Each row is followed by one of two labels, saying whether the row has a hidden trait. Each part has a new trait and two new labels.
(in the rows, 128 means zero)
[145 126 133 132 140 236 136 126 132 129 173 107 116 138 115 168 100 149
 115  89  82 119 134 129 146 144 150 112 137 120 106 127 112 137  91 121
 136 156 117 129 121 123  92  82 120 118  88  98 147 123 117 111 149 112
 165 103 122 129 121 112 190  96 105  81 100 123 110 120 136 129  99 106
 145 144 119 114 101 116 132 153 137 117 124 112  92 141 105 157 117 167
 104 127 124 216 127 146  28 156 125 139 131 125 105 103 113 176 142 111
 115 164 141 112 123 137 135 127 133 117 148 143 134 154 120 137  84 115
 108  98 145 163 144  87 104 144 129 114 117 119 151 170  65 123 113 133
 119 127] => P
[144 116 137 128 142 185 220 133 130 106 104 139 125 129 147 141 121 161
 130 144  91 116 113 168 125 160 159 179 143 155  27  95 100 146 100 113
 159 119 166 144 127  97 105  83 128 109 126 124 133 115  61 118 119 104
 170 191 110 111 130 179  96 154  92 101 101 117 169 119 130 218 136 128
 142 157 124 110  76 125 111  82 115 133 124  90 146 153 131 163 131 160
 112 150 125  21  98 154 223 127 118  89 105 134 123  85 127  60  80 120
  60 170 152 105  87 133 107  93 117  70 137 120 147 135 105 105 114  99
 117 114 126 162 149 110 137  89 133 136 122 118 178 147 190 101 130 145
 126  98] => P
[143 134 130 142 146  84  81 140 111 146 188 110 168 132  82 144 118  81
 110  88 124 141 165 106 134 126 110  68 134 141 127 117 140 112 104 119
 127 113 136 124 112 146 122  87 132 159  96 140 119 149 121 105 171 126
 131  70 124 126 132 132 189  92 117 140 125 128 129 102 138 109 105  90
 128 130  99 126 113  82 109 133 166 118 124 100 104 135 131 114 118 158
 125 153 107 162 131 120 122 149 149 152 147 132 126 111 104 200 158 101
 126 126 106 127 131 140 109 113 142 142 108 138 149 186 116 148  85 117
 141 132 170 158 109 170  89 179 137 116 144 138 120 130  94 137 134 111
 100 135] => P
[113 101 129 120 141  88 190 143 119  91  61 120 125 138 161 129 156 156
 135 210  90  98  93 151 132 142 148 218 146 107 110 101 111 116 127 121
 121 147 132 159 129  93 121 111 122 106 167 103 140 106 131 133  59 157
 141 191 126 101 129 155  12 172 101 133 114 122 218 144 133 144 161 160
 127 161 150 129 132 168 123 100  86 139 134 126 170 115 139 164 167  79
 125 136 146 114 112 132 196  99 129  51 124 128 160 183 137  83  38 161
 131  98 144 118  82 117 154 159 109 114 144  94  81  68 114 132 145 132
 124 125  52 174 139 125 152  44 122 140 140 134 157 122 196 118 145 150
 126 121] => Q
[101 118 127 124 115  52 124 123 125 113  81 128 123 126 172 118 173 140
 134 197 134 112 111 128 117 121 134 177 136 113 152 120 130 104 163 134
 112 146 122 132 129  90 127 165 131 117 165 105 130 114 144 143  68 139
 119 170 139 117 128 124  41 156 123 165 128 148 190 138 117  86 165 154
 122 137 150 135 175 154 139 129 101 145 134 150 149  92 144 129 156  73
 129 121 138 141 131 119 156  85 133  86 127 135 164 207 153 112  75 170
 155  78 128 135 108 117 155 174 116 144 140  99  92  76 130 141 182 158
 132 146  69 110 137 119 185  75 120 133 141 132 138 120 142 124 140 129
 127 141] => Q
[102 115 120 128 116  77 114 141 118 111  88 102 117 140 140 128 156 134
 130 176 105 110 111 110 145 123 125 164 140  91 167 131 125 100 123 135
  83 160 103 138 122 135 131 133 119 123 137 111 136 119 183 135  69 180
 125 135 140 121 120  96  67 135 111 136 127 116 173 160 141  89 150 152
 122 151 141 142 155 166 138 147 112 128 134 151 141 101 133 153 155  80
 134 119 151 221 131 108 123 116 136  91 148 112 149 217 134 158  94 157
 182  47 126 129 111 119 173 186 125 155 139 102  68  79 132 155 124 141
 127 126  71 164 134 123 114  84 121 132 141 132 118 128 119 139 139 135
 125 147] => P
[102 118 117 111  82  99  67 118 140 105 124 108 100 132 184 107 172 137
 143 184 138 115 108 100 123  89 156 167 141  96 241 163 139 106 162 152
  88 187  81 125 124 139 125 160 115 116 151 129 142 109 177 151  87 147
  96 121 134 142 118  78   1 165 123 153 164 123 141 147 122  31 136 174
 122 122 167 154 195 157 167 178 108 134 139 165 168  99 132 116 141  35
 146  88 155 229 153  92 112 127 124 140 131 126 138 197 142 180 104 176
 226  94 127 118 129  90 182 188 119 197 163 123  52  54 143 134 205 162
 129 133  68 103 159 112 162 101 111 137 142 108  99 127  60 137 137 134
 140 122] => P
[105 114 120 121 105 125 133 135 126 101 110 105 109 141 153 133 158 145
 136 179  97 106  97 124 146 122 138 195 147  85 185 133 118 109 113 136
  85 177 103 145 125 145 122 113 111 111 137 112 143 111 175 141  57 180
 128 138 132 125 117  92  47 155 105 112 129 115 175 164 138  92 145 163
 130 147 152 138 156 168 138 141 107 124 136 155 157 108 124 158 152  63
 134 109 158 224 127 108 105 129 130  90 140 115 139 196 131 165  70 153
 187  82 148 128 105 101 179 187 126 152 150 104  63  66 137 141 136 137
 118 118  70 172 149 112 120  62 116 136 137 117 124 127 102 136 136 145
 130 130] => P
[101 113 129 118 155   1 183 143 118 106  71 142 135 128 167  94 167 148
 146 187 121 107 113 159 113 143 156 201 140 155  67  74 114 122 145 120
 133 110 145 145 122  74 121 157 133 123 185 129 127 111  92 137  65 132
 117 193 125 102 137 185   1 168 105 196 125 112 236 119 136 167 175 157
 125 170 134 150 129 144 119  89  88 145 134 107 173 120 157 139 160 104
 132 153 124   1 108 121 255  72 132  53 115 136 163 167 153   1  59 167
 131 124 113  98  74 122 115 118 105 113 131  91 115  92 103  95 149 139
 139 134  63 141 137 134 163  57 134 137 144 137 154 108 242 105 151 139
 132 104] => Q
[134 140 136 132 127 208 137 127 139 125 192 116 124 135 128 156 100 135
 122  66 118 136 136 142 133 142 146  71 127 147 105 129 110 141  98 123
 152 142 128 112 114 134  96  99 125 123 105 114 143 129 100 120 145  88
 151 112 120 135 125 133 200 102 114  96 104 133  94 123 129 143  98 102
 156 145 109 110 107 100 124 130 138 119 120 116  85 146 100 144  93 174
 106 140 125 161 131 131  97 150 123 152 126 132  91  67 114 137 151 111
 114 178 137 116 129 143 125 112 136 130 145 138 153 158 124 110  95 121
 109 116 164 145 133  91 114 147 127 107 114 134 139 154  86 109 110 127
 130 123] => P
[121 157 130 129  91 161 111 122 145 127 198 135 132 126 130 125 106 110
 135  39 177 163 144 130 125 127 134  42 114 185 123 151 124 150 113 131
 158 128 124  86 107 166 112 141 126 140 114 140 132 134  87 132 140  71
 122 107 119 151 128 144 169 105 132 122 110 141  75 133 128 137 110  98
 162 136  96 118 107  77 118 101 141 117 119 124  80 147 103 109  90 176
 116 150 123  87 142 107 116 135 117 183 125 138  80  24 118 116 187 113
 133 183 123 125 146 145  93  87 144 152 130 132 180 168 125  79 109 134
 117 141 172 109 108 107  99 165 126  97 107 155 107 129  90 104 114 111
 142 123] => P
[103 109 120 125 118  45  94 130 122 117  83 104 103 139 144 120 161 139
 131 192 108  98 117  96 139 112 142 179 142  86 178 124 134  93 156 140
  78 166  92 139 132 103 132 154 126 120 134 116 138 114 183 134  81 174
 120 123 146 123 119  79  42 134 117 152 149 117 177 148 132  58 145 166
 110 134 155 157 176 177 156 182 107 137 141 156 157  87 141 139 161  67
 141 105 152 233 137 112 120 116 132  97 141 112 159 248 153 155  88 161
 181  67 119 120 118 105 180 191 117 166 145 109  58  85 136 169 161 144
 132 121  76 131 154 117 143  95 122 142 146 113 120 136 102 146 137 135
 125 147] => Q

[102 127 107 153 111 162 113 151 126  80 104 138 141 135 150 118 145 131
  97 127 111 109 133 117 107 113 149] => [38]
[143 136 219  91 210 138 158 108 154 167 121 124 184 124 133 109  69 166
 129 142  94  87  95 105  96 128 114] => [37]
[ 55  99 144 116 104 134 122 136 137 137 121 108  91 123 215 146 177 129
 102 128 114 195 140 139 120 113 102] => [38]
[ 78 102 173 163 130 214 122 147 127 116   9  93  99 157 114 118 110 150
 128 111  90  92 141 114  85 138 118] => [37]
[ 90 138 161 100  69 149 125 102 168 112 205 101  70  98 162 136 130 135
  78 136 108 193 110 149 123 125  48] => [37]
[152 138 123 167 139 229 138 121 152  96 151  94  93  75 137  65 125  99
 139 134 111  81 103 117  94 153 125] => [37]
[175 105 152 110 141 111 160 129 116 129 159 118 126 114 116 147  98 129
 109 139 123  95 110 112 117 147 130] => [37]
[ 89 147 116 124  96 186 110  96 154  74 209 111  90 115 138 129 140 122
 114 104 123 175 126 139 136 105  63] => [38]
[105 116 135 124 121 103 124 136 137 131 146 112 108 118 194  86 188 133
 108 130 127 151 124 145 137 132 124] => [38]
[ 79 139 136 136 142 143 112 128 154 143  99 117 131 120 205  99 154 138
 131 126 107 146 132 131 120 122 125] => [38]
[152 119 143 118 109 104 132 139 141 115 174 130 137 119 149 104 145 135
 120 137 129 135 106 148 136 150 155] => [38]
[109 170 126 116  89 182 115 111 197  96 217 122 128 124 145 133  74 144
 129 120 102 154 103 142 127 115  94] => [37]
[151 153 121 157 132 206 125 110 139  64 169 111 118 113 106  86 110 126
 124 112 113  77 108 115 111 136 110] => [37]
[147 111 207 127 175 168 152 131 131 107 125 101 152 117 143  79 116 153
 106 132  97  72  98 112  89 151 134] => [37]
[127 151 147 111  88 117 112 121 170 104 206 105  97 117 218 126 137 145
  90 116  90 166 116 142 145 132  82] => [38]
[ 90 116 132 129 138 163 134 115 123 117 158  98  86 106 194 134 157 122
 104 116 106 147 135 115 120 115  73] => [37]
[160 115 177 100 135  91 147 129 140 134 199 123 162 133 136 124 107 150
 127 132 125 122 102 139 128 143 142] => [37]
[ 82  99 126 123 129 131 130 147 128  92 136 120 138 146 186 134 150 146
  91 117 108 119 130 120 116 106 137] => [38]
[120 120 108 149  41 142 102 170 166  91 168 112  94 116 222 121 153 121
 110 131 107 156 123 149 135 155 164] => [38]
[ 67 117 102 136 125 169 121 138 148 111 144 129 130 124 183 133 140 114
 123 123 115 143 134 121 111  97 138] => [38]
[ 52 151 137 136 166 195 117 108 155 100 127 114 132 126 175  78 151 151
  97 109  92 118 127 117 102  88  85] => [37]
[133 140 114 106 106 133 136 121 170 146 208 129 120 116 133 158  78 115
 146 133 124 142 109 135 131 122 117] => [37]
[141 159 182 141 126 164 101 129 167  93 154  99 112 110 232  85 145 158
  99 111  73 116 115 126 126 156 108] => [37]
[221 154  88 131 149  69 154 120 126 140 180 100  88 123 125 102 109 129
 127 116 129  59 112 126 165 145  89] => [37]
[101 107 162 103 125 138 154 120 127 159 115 121 124 127  81 136 104 133
 105 153 134 141 116 135 103 111 100] => [37]
[135 133  75 104  79 103 147 105 164 146 246 103  66 130 108 171  87 113
 143 115 148 169 119 154 166 115  62] => [37]
[ 90 124 180 146 122 218 123 142 144  81  74  97 112 129 163 108 115 159
  73 125  68  92 123 107  76 126 104] => [38]
[ 76 143  95 184 130 224 110 128 140 107  42  98  81 130 138  90 145 117
 152 104 116 112 147 121 109 128 107] => [37]
[ 84 134 127 165  85 154 104 166 158 141  14 104 109 168 145 103 117 154
 139 119 109 124 139 151 115 140 151] => [37]
[113 111 134 122 114 118 140 134 144 129 157  96  87 116 198 114 159 128
  95 127 111 143 123 138 129 127  94] => [37]
[134 106 169 112 129 155 152 124 145 138 166 111 118 110 140 129 112 123
 145 138 126 139 105 132 117 152 132] => [37]
[ 62 139 130 146  76 174 110 146 169 140  48 103  93 143 144 127 112 147
 101 137  97 149 136 146  98 115 101] => [38]
[180 119 116 158 134 149 145 149 124 111 115 105 105 120 140 104 111 121
 120 125 111  71 118 111 112 151 143] => [37]
[102 117 157 129 152 162 123 131 154 141 118 102 102  89 236 101 164 129
 114 138  91 139 125 115 107 144 119] => [37]
[143 132  73 130 147 116 159 147 166 186 142 117 126 125 151 132  76 106
 168 137 124  82 115 120 123 118 145] => [37]
[ 58 124  10 128  87  56 133 109 101 207  95 161 117 165   1 105 177  76
 198 139 255 222 153 199 182  82 138] => [38]
[ 86 100 176 110 112 131 134 130 145 135 145  94  88 116 200 117 162 142
  96 132 106 174 123 142 120 131  90] => [38]
[109 168  96 140 176 207 141 100 177 150 137  92  87  87 196 112  90 117
 128 122  81  72 123  93  99 102  48] => [37]
[103 119 146 129 128 168 130 116 145 120 169  94  94 106 183 103 151 127
 121 117 115 145 122 133 123 135  96] => [37]
[ 80 146 153 144 144 207 110 101 155  71 163 106 113  99 175  57 176 136
 117 111 114 148 116 137 118 125  95] => [38]
[121 142  90 159  93 133 107 162 141  97 116 131 123 118 185 104 151 127
  89 136 108 107 127 128 115 127 156] => [37]
[ 90 144 146 151 117 139 112 141 157 140  64  96 100 137 171  64 159 148
 129 121 137 136 126 156 129 142 120] => [38]
[170 128  62 123 152  50 156 130 127 172 181 124 123 144 128 111 133 110
 171 114 168 107 124 144 175 127 134] => [37]
[ 44 126 139 145 150 158 112 132 138 121  69 105 117 144 196  82 179 147
 117 108 112 138 141 138 121 107 109] => [38]
[ 88 141 109 185 123 181  90 162 143 118   1 128 141 166 134 109 119 140
 172 105 106  91 153 121 114 139 183] => [37]
[ 86  90 189 110 154 126 135 134 133 115 148  90 116 133 234 121 166 155
 106 106  95 136 126 126 127 130 104] => [38]
[ 86 122 108 139 108 119 123 153 168 145 138  80  84 125 244  88 168 132
 121 119 115 144 126 151 135 127 112] => [37]
[148 118 173 131 111 135 128 144 141  99 166 121 139 112 160  93 139 134
 111 136 119 123 102 138 118 163 163] => [38]
[186 137 102 137  96 117 134 149 149  96 192 117 119 137 141 132  93 129
 130 118 120  85 111 131 142 146 148] => [37]
[ 96  87 138 122  83 137 139 148 132 125 156 117 106 102 153 125 160 107
 104 155 138 176 116 147 110 135 147] => [38]
[ 69 103 177 146 167 166 108 145 134 106  92 101 122 118 255  98 187 145
 127 105  89 132 141 108 108 140 137] => [38]
[131 103 205 114 167 107 137 119 128 113 169  96 128 111 194  82 177 145
 123 115 116 138 113 128 134 159 122] => [38]
[ 72 141 101 141 142 185 137 119 155 175  76  98  73  95 194 125 121 111
 105 145  89 124 139 107  88  98  57] => [37]
[129 117 135 163 191 163 118 137 116  96 116 104 132 119 200  71 178 127
 154  96 113  80 135 108 127 151 156] => [37]
[145 139 154 146 111 175 126 162 170 100 138  98 116 110 231  98 112 152
  80 135  66  73 104 117  97 149 128] => [37]
[ 91 170  54 180  75 240  88 132 176  77 147 111  67  89 205 110 142  98
 119 115  96 130 139 123 115 122  98] => [37]
[125 157 125 127 129 114 130 121 151 124 145 104 112 126 172  81 153 148
  98 121 119 118 116 142 133 116  85] => [37]
[128 124  50 155  93  94 108 168 148 127 167 125 102 110 247 124 181  95
 145 122 131 144 142 140 159 141 180] => [37]
[119 133 129 146 139 127 114 139 132  98 150 113 119 104 224  73 195 131
 103 121 118 129 126 132 134 137 133] => [38]
[102 109 134 126 131 121 133 145 119 108 124 134 148 143 146 140 139 141
 101 121 124 122 134 118 119 104 140] => [38]
[ 95 117 183 155 116 230 119 147 145  69 112  94 109 109 177  88 140 136
  85 126  76 102 119 111  77 138 120] => [37]
[181 127 100 151  92 127 149 145 146 138 133 101  83 125 113 114  92 117
 127 136 125  81 110 136 123 154 130] => [37]
[128 162  93 168 132 179 113 138 145  70 142 133 148 115 149  73 133 127
 112 123 107  67 116 118 110 122 160] => [37]
[120 125 170 129  88 230 121 119 153  74 161 102  91  99 152 164  97 130
  90 130  76 139 117 103  89 140  85] => [37]
[ 65 133 116 140  82 209  97 103 138  50 177 147 132 138  71 137 134 114
 156 100 148 187 135 144 133 109 131] => [38]
[158 159 164 123 106 144 119 107 165  90 208  97  94  97 186  96 135 148
  88 123  91 138 100 135 136 151  78] => [38]
[105 103 146 189 142 255 132 165 154  95  36  58  56 105 236 121 100 121
 110 114  38  35 138  79  60 151 103] => [37]
[141 152 120 134 135  98 111 142 153 150  97 120 124 138 195 123 128 147
 137 114 104 116 137 127 141 135 128] => [37]
[105 102 119 116 120 116 145 142 130 145 121 116 113 146 125 153 114 125
 128 129 133 140 133 132 127 113 122] => [38]
[126 102 122 118  81  70 116 172 138 101 181 134 142 152 215 160 144 138
 119 116 120 144 129 139 148 137 172] => [37]
[138 145 129 135 104 133 121 146 137 108 122 131 136 130 163 133 110 147
  78 131  94  97 123 113 108 117 127] => [37]
[ 76 147  77 147 121 150 131 134 176 169 110  91  72 125 189 107 121 120
 144 120 115 125 134 137 127 105  73] => [37]
[114 108 190  86 151  33 129 143 134 130 188 121 155 165 246 162 153 172
 123  95 102 152 133 125 167 118 127] => [37]
[126 107 133 149 155 127 139 138 134 166  84  92  95 150 137 106 124 129
 187 102 132 105 132 135 137 156 129] => [37]
[146 131 117 127 121 132 129 135 144 110 160 132 150 140 133 135 104 128
 136 120 122 114 120 128 128 121 147] => [37]
[ 94 112 171 137 148 174 118 142 135 112  85 129 155 137 144 119 130 142
 144 122 103 122 128 123 106 134 161] => [38]
[124 130  95 133  95 121 136 158 162 128 151 109 102 118 200 116 122 127
  86 141 103 110 116 132 112 120 127] => [37]
[ 46 131 132 154  80 189  78 134 149  97  71 114  87 144 165 156 145 135
 135 102  94 188 161 134 124 123 107] => [38]
[ 95 147 200 100 167 191 131  89 177 129 195 100 116  91 196 102 121 153
 105 125  82 138 101 120 104 127  59] => [38]
[163 143  94 150  77 144 115 147 120  89 115 141 115 127 105 155 103 122
  98 136 114 102 135 117 119 130 135] => [38]
